What can hang from each mark:
gufe: lema
lema: papit vada
tuked: gufe marar nura
nura: gufe marar papit todin tovi tuked
papit: tovi tuked vada
marar: nura
todin: gufe nura vada
tovi: lema marar nura vada
vada: marar nura tuked

Every row comes from one small tree of marks. The marks that hang from a mark follow it in brackets, in alphabetical order. Every link used is in the known rows. Which tree was each row made from?
Each row is shifted at random along 5 fixed directions that mean nothing.
Known rows:
nura{marar todin tovi tuked}: [ 196 -200   49  165  126 -160 -145   52 -195   78 -201  -44 -417 -234
 -251   44  210 -244 -188  166   99 -141 -231 -108  -62 -102  -54   -6
   75 -150  353  358 -284  193 -357   -4  -48  -73  102 -109  -21]
todin{gufe nura{marar tovi{lema}} vada{tuked}}: [ 178 -129  132  154  277 -163  -35  269  220   98   96 -371 -258  -77
 -308  105  -58 -133   -8 -145   14   53   37  -81   20 -110  108  -35
   -3 -169   66  166  -33 -193  -44 -120 -257  -66  155 -187  -48]
todin{gufe{lema} vada{marar{nura}}}: [  32  159  282  360  557   58 -192  563  611 -124   54 -352   19  374
 -118   19 -288  204  -29 -114  -62  284  -41   96  264 -168   86 -195
 -197  -41  -61  -98  182 -193  204   -2 -480   61  213 -471  -87]
nura{papit{vada{marar}} todin tuked{gufe}}: [ 145   40  257  316  265 -128 -433  337  123  -99 -149   93 -184   95
  -79  -86   34  105 -305  335   37   42 -501   68  278 -262    8  -80
 -338 -143  443  277 -147  -38 -287   68 -300  -99  181 -371   99]
papit{tuked{gufe{lema}} vada{marar{nura{todin tovi}}}}: [ -33   66  -26  168 -144  -24 -105    9   51  251 -265   84   16  308
  -27   28 -137  -14 -102  143   73 -115  -74   97  530    5 -109  -39
 -166  154 -112  150   17   13  -90  -68  114  -89 -109 -273  125]
marar{nura{todin tovi{lema{papit} vada} tuked{gufe}}}: [-165 -220   28   41  288  -16 -445  121 -266   54 -138 -260 -210  -83
  118  198  149 -310  -81   -9  -87 -272 -216  -52  239 -433  372  -70
 -165 -323  356  294 -168 -208 -269    1 -151    2  163 -103   26]
marar{nura{gufe{lema{papit{vada}}} todin tuked}}: [ 160   72   75   50  -47  -50  -14   50   50   74 -134   94 -158   97
  -49  -84 -163  -19 -135   80   63   31  -51   11    9  -27 -235   29
   94  107  -31  121   -6  240 -279   55  -11 -114 -111   -3  -92]
vada{nura{gufe marar papit todin tovi} tuked}: [ 108 -324    0    3   75 -385 -362  -25 -532  148  -54 -181 -422 -290
 -171  289  245 -302  -99  -61  179 -323 -467 -117    5 -213  134  112
   18 -263  477  364 -444  -98 -315 -211  -44  -45  176  -38   34]
marar{nura{gufe papit{tovi{lema} tuked vada}}}: [-118  251   71  288  -45   52 -210  136   42   90 -514  346 -188  -89
  155  204  -28   99   -5  351   -3   65 -253 -112  210  -72  -29   44
 -177  233   85   68  -36  201 -278   66  -92  -19   48 -262 -123]
todin{gufe{lema} vada}: [  96 -322   -1  240  252 -216   -7  302  215 -170  106 -341 -137 -410
 -163  135  -83 -100  126 -302 -127   26 -120  -55  -19 -118  249  -89
   75 -175  225  214  -37 -268  128 -337 -273   28  228 -208   83]
todin{nura{papit tuked} vada}: [  87 -209  -69  623 -150 -367  102   59  309  110 -275 -188 -180 -379
 -201  297   -4  -90  161   20   46  -78   47 -212  292   -2  170 -110
  156   28  186  250   69 -193   35 -319  173 -169  142 -706   45]
vada{marar{nura{papit tovi{lema}}} tuked{gufe}}: [   9  161   13 -541 -144   63 -271 -100 -494  289    1  -39 -221  383
  -41   43   21 -104 -107   61  222 -195 -162  -10   74   46 -195  257
 -114   31 -235  -28 -195   37 -301  -41  -13 -111 -189  403 -236]
tovi{lema nura{marar papit{vada} todin tuked{gufe}}}: [ 212  -40  289  357  487 -103 -342  251   99 -342  -78  -59 -198 -182
   -8 -236  233   56 -432  307    6  125 -287   78   20 -336  -75 -193
 -201 -101  574  294  -68   70 -369  198 -318   -9  351 -318   56]
nura{papit{vada} todin tovi tuked{gufe{lema}}}: [ 221  -99   35  405  -14 -133   22   -7  162  175  -95   43 -163  202
 -377 -189 -105  -56 -262  141   88  -96  -49   82  284  -16 -347 -182
  175   69   86  346    0  290 -312  112  225 -175 -110 -417   80]
tovi{lema marar nura{papit} vada{tuked}}: [ 303  -58   14  108    9 -134   93 -313 -266 -263 -222 -140 -237 -591
  117 -128  458  -42 -229  272  192   89  171  -70 -408   55 -426  -20
  257  352  225   60  -30  265 -284 -110  206  -37  229    0 -194]
gufe{lema{papit{tuked vada{nura{marar}}}}}: [  76 -601 -112  -68  208 -308  -48   13 -112 -224  396 -401  172 -337
 -115 -232    0 -236 -218 -601  -65 -120  -65  303  129 -141   92 -123
   97 -360  326  490 -118 -163   39 -123 -178  101  161   28  435]
nura{gufe marar papit{tuked vada} todin tovi}: [ 125 -439  234  736  785 -187 -326  381  362   53   78 -431   -3  185
 -384 -258  -45 -187 -565 -251  -93  -31  -97  367  543 -555  115 -480
 -111 -529  619  667  -58  -11 -202  453 -281   45  340 -775  541]
tuked{gufe{lema} marar nura}: [ -10   48 -111  232 -368 -140  -57   93   48   66 -278   73  -87  358
  -69  242 -125    5  173  253   94 -306 -208 -165  589  134   59   -6
  -65  144 -166    7  -25 -317   99 -646  387 -185 -189 -464 -158]
tuked{gufe{lema{vada}} nura{marar papit todin tovi}}: [ 413 -471  -26  432 -100 -635   22   96    0 -317  -20   15 -241 -546
 -225   12   68 -130  -43  -41   15 -155 -354  -31 -100  -98   20  -68
  276 -106  579  461 -271 -115 -157 -500   64  -26  135 -312   84]
tuked{gufe nura{papit{tovi}}}: [-120  -47 -119  302 -355 -241 -235  106 -167   26 -470  270 -280 -280
   77  449  109  -68  236  333    8 -289 -495 -303  378  -59  309  103
 -176   29  264  176 -203 -290 -117 -567  175  -96   33 -386  -80]
tovi{marar vada{nura{todin tuked{gufe{lema{papit}}}}}}: [ 120   27  189  255  371  -34 -216  130  132 -161  -99 -328   -7  194
   47 -129  128   39 -287  112   98   97   15  122  210 -175 -111 -187
 -112    6  147   42   44  -49    6  -27  -75   -3  197 -379  -37]
marar{nura{gufe tovi{vada}}}: [ 108 -182  167  163  471 -132 -217  269  103 -228   47 -209  -81 -211
   -6 -136   -4  -80 -213 -301 -115  102  -71  172 -156 -418  118 -106
   12 -205  389  239  -73   33 -173  212 -447  159  235    7   52]
papit{tovi{lema} tuked{gufe} vada}: [  10   -9  110  176  277   88 -110  189  307  -56   70   82  270  252
  -97 -486 -143  141 -416  -62 -132  191   13  460  440 -181 -149 -213
 -378  -12   80  290  160   61  -91  367 -300   81   36 -140  402]
todin{nura{papit tovi{lema marar} tuked{gufe}} vada}: [ 239 -166  162 -212  266  -69  -72  122   39  -23  332 -300 -160   23
 -327 -336   33 -173 -319 -199   76   -9   67  100  -90 -150 -138  -19
   48 -263   82  332  -57   65 -302  196 -260 -106   43  192  -12]
papit{tovi{vada} tuked{gufe marar}}: [ 168   36   88   23   73   26  -26  110  198  -28   33  101  161  296
 -161 -424  -89   98 -353    8   -4  120   59  351  286  -42 -245  -67
 -243   45  -40  188   72   54  -93  148 -137   -4  -79   17  210]
tovi{lema marar nura vada}: [-214 -303  -90  122  380  122 -239 -147 -345  -65 -222 -654 -113 -298
  248  172  484 -374 -132   23   26 -269  184 -100  264 -297  228 -236
  -31 -153  239  186   -3 -225  -51 -127  178   39  356 -301   35]
lema{papit{tovi tuked vada{marar}}}: [ 163   51  -74   77 -426 -180  151  -69   14  -56 -326  420   -8 -387
   57  -45   -8  129  -27  236   95  207 -161   33   12  302 -298  173
  -56  288   10  128 -100  204 -116 -237    3    1  -73  -42   61]
vada{marar{nura{papit tuked}}}: [-375   -6 -218  158 -328  -78 -378  -64 -526  314 -747   34 -440 -363
  272  901  274 -256  418  393  120 -437 -458 -521  413   22  455  203
 -139   46  147   44 -321 -263 -114 -572  239  -97  115 -372 -247]
lema{vada{marar tuked}}: [  91  302  168    5   62    7 -184  196  206  -63  -97 -106   94  470
   24 -107 -140  292 -132  169  177  242 -149   97  259   97 -232  -13
 -275  160 -222 -171   62  -68  152  -99 -191  -11  -10 -317 -126]
tuked{gufe{lema{papit}} nura}: [ 324  119   54  284 -307 -319  128  157  277 -353 -132  343  -70 -108
  -40 -117 -159  275   38  208   40  166 -249  -30  -48  174 -262   47
   85  327   61  -22   12   27  -19 -462   39  -56  -90 -223 -189]
papit{tovi tuked{gufe marar}}: [  34   82  -75   -6 -217  119  125  -38  139  302  -73  125  141  537
 -247 -274 -220   15 -216   18   55  -41  209  249  545  155 -286  -35
 -149  123 -375  130  147   86  -65   72  189 -115 -297  -74  178]
marar{nura{gufe{lema} tovi}}: [  43  250  125  209   67  -10 -126  224   62 -150 -373  286 -308 -195
   92  174  -46  127   74  219    8  159 -300 -170 -204  -21 -116   85
   56  278   93  -73 -110  318 -225  -46 -230   80   64  -68 -373]
nura{todin{gufe vada} tovi{marar}}: [ 256 -130  125   86  264  -16   34  192   95    3   -9 -228 -309 -123
 -259  -76   11 -159 -148  -30   51   81   39  -23 -208  -90 -134  -42
  118 -107   80  168  -80  149 -195   -4 -192  -18  102   -2  -61]
lema{vada{nura{marar tovi tuked}}}: [ -61 -489  -28 -256  276 -252 -408   92 -353  -51  221 -522  -22 -137
  -45   28  162 -351 -168 -401   26 -293 -292   88  226 -340  388  -28
 -174 -575  361  458 -304 -400  -16 -141 -278   60  195    3  256]
tuked{gufe{lema} marar}: [ 125  -42 -170   35 -365  -89  162  -59  -35  114 -134   -1  -80  235
 -167   47 -154  -47   81   66   95 -206   21  -60  330  279 -178   23
  163  173 -284   34   -5  -75   46 -491  383 -177 -275 -161 -117]

Which tree is each row?
[ 142   15   22  875  -89 -385   62  134  303 -337 -610  416 -194 -874
  163  261   69  244  150  269 -114  294 -195 -101 -183  -23   33  -44
  110  424  526   79    5  175 -124 -179 -135  122  323 -550  -72] : marar{nura{papit{tovi{lema} tuked}}}
[ 117 -144   -1   78 -145 -232  -73   88   54  -62  -58  156  118  -84
  -11 -146  -70   19 -186   10   13   54 -197  216  310   -8  -33   35
 -233  -77  172  299 -100 -117  -76 -168 -115    3  -15 -127  290] : lema{papit{tovi tuked{gufe marar} vada{nura{todin}}}}
[  59 -128  -10  337   62 -237 -116   81  -12 -340 -233  -76 -117 -513
  152  155  139   90   71  119  -18   84 -274 -104  -14  -24   89  -87
   -5  101  342   90  -77 -129   23 -333 -107   74  255 -405  -65] : tovi{lema{vada{nura{papit}}}}
[ -24  -40  -22 -142  -56  -89 -189   57  -71   83  175 -194   71  444
 -108  -95 -132  -23 -107 -149   71 -172 -116  122  418  -64  -12  -10
 -167  -88 -120   83   18 -262   36 -206   54  -99 -113  -91   66] : vada{tuked{gufe{lema{papit}} nura}}
[ 224  -99    9  179  -67 -122   49 -149 -106   12 -211  -53 -230 -183
  -80 -105  196 -151 -263  235  181  -89   61  -45   28    0 -298  -41
  159  117  137  241  -42  221 -322  -62  256 -158   60 -158   -6] : tovi{marar nura{papit{vada} todin tuked{gufe{lema}}}}
[-179  140  144 -309  306  278 -470  170 -259  164  -51 -187 -164  436
   37   51   42 -116 -206   75  124 -128 -216   29  278 -193   14   45
 -300 -191  -70   42 -126   35 -275  217 -277    7   50  102 -108] : vada{marar{nura{papit{tuked} todin tovi{lema}}}}
[-115 -191  -82  393   79 -200 -136  242  127  -65 -170 -215  -50 -183
   30  415  -97  -28  247  -63  -82  -41 -273 -115  408   -5  333  -87
 -105  -72  130   83  -78 -416  246 -550  -42   48  175 -578   39] : todin{gufe{lema{papit{tovi} vada{nura tuked{marar}}}}}
[ 414  229  410  737  544  -31   88  361  911 -168   52 -242  126  651
 -343 -567 -278  325 -536   95   98  465  293  319  276 -123 -533 -434
   38  147  -23   35  397  286  -22  417 -138  -67   98 -798   31] : tovi{nura{gufe{lema{papit}} marar todin{vada} tuked}}
[ 151  -46   79 -110   -2 -196 -183  148 -110  -40  -25  -45 -216 -187
 -102   46   57  -37  -39   -1   98  -21 -263  -66 -129  -71    9  144
  -64  -56  158  157 -197  -60 -145 -175 -243  -59   75   88  -98] : todin{vada{tuked{marar{nura{gufe papit tovi}}}}}
[ 412 -108   71  -62  -55 -254   73  146   51 -274  133   85  -98  -47
 -135 -259 -155   40 -148  -84   16   47 -100  155 -206   25 -216   70
  150   46  100  128  -92   40 -155 -234 -141  -41  -87  238  -67] : tuked{gufe{lema} marar{nura{todin}}}
[  53  269   31  245 -187   88  134   -8  270  271 -319   85  -82  333
 -174   -6 -131   96  -96  302  184   97  181  -70  414  257 -360  -46
    0  278 -365    0  178  238 -108   36  225 -167 -144 -451 -118] : todin{nura{marar papit{tovi{lema{vada}} tuked}}}
[-304  144    9   14   69   89 -429  146 -272   28 -442   31 -277 -146
  285  454  140  -72  172  247   -4 -122 -373 -269  144 -170  286   93
 -235   41  116  -29 -174  -70 -152 -156 -180   66  148 -145 -276] : marar{nura{tovi{lema{vada{tuked}}}}}
[  98  -92    3  -98   98  -43   31   79  201 -136  317 -347  290  421
 -127 -332 -257   91 -196 -297   73  102   82  275  307  131 -273 -149
   33  -37 -263   65  128  -60  209 -116  -27   -1  -97 -211   94] : gufe{lema{papit vada{tuked{marar}}}}
[  -2  -67  -17 -188  -36  -31 -258   25 -286  -69  -41 -131 -124   30
   70   41   93  -61  -54  161   74 -161 -289  -75  186  -31   32   24
 -178  -76   58  119 -139 -216 -110 -293   -2  -87   10  -56  -66] : tovi{lema{vada{tuked{gufe marar nura{papit todin}}}}}
[ 162   29   56  271 -110 -249  -36   97   87 -167 -279  261 -161 -420
   73   24  -17  104  -31   88  -29  135 -145  -12 -158  -73  -48   78
   48  189  276  119  -36  139 -234  -53 -167   -1  105  -83  -49] : marar{nura{papit{tuked{gufe}}}}
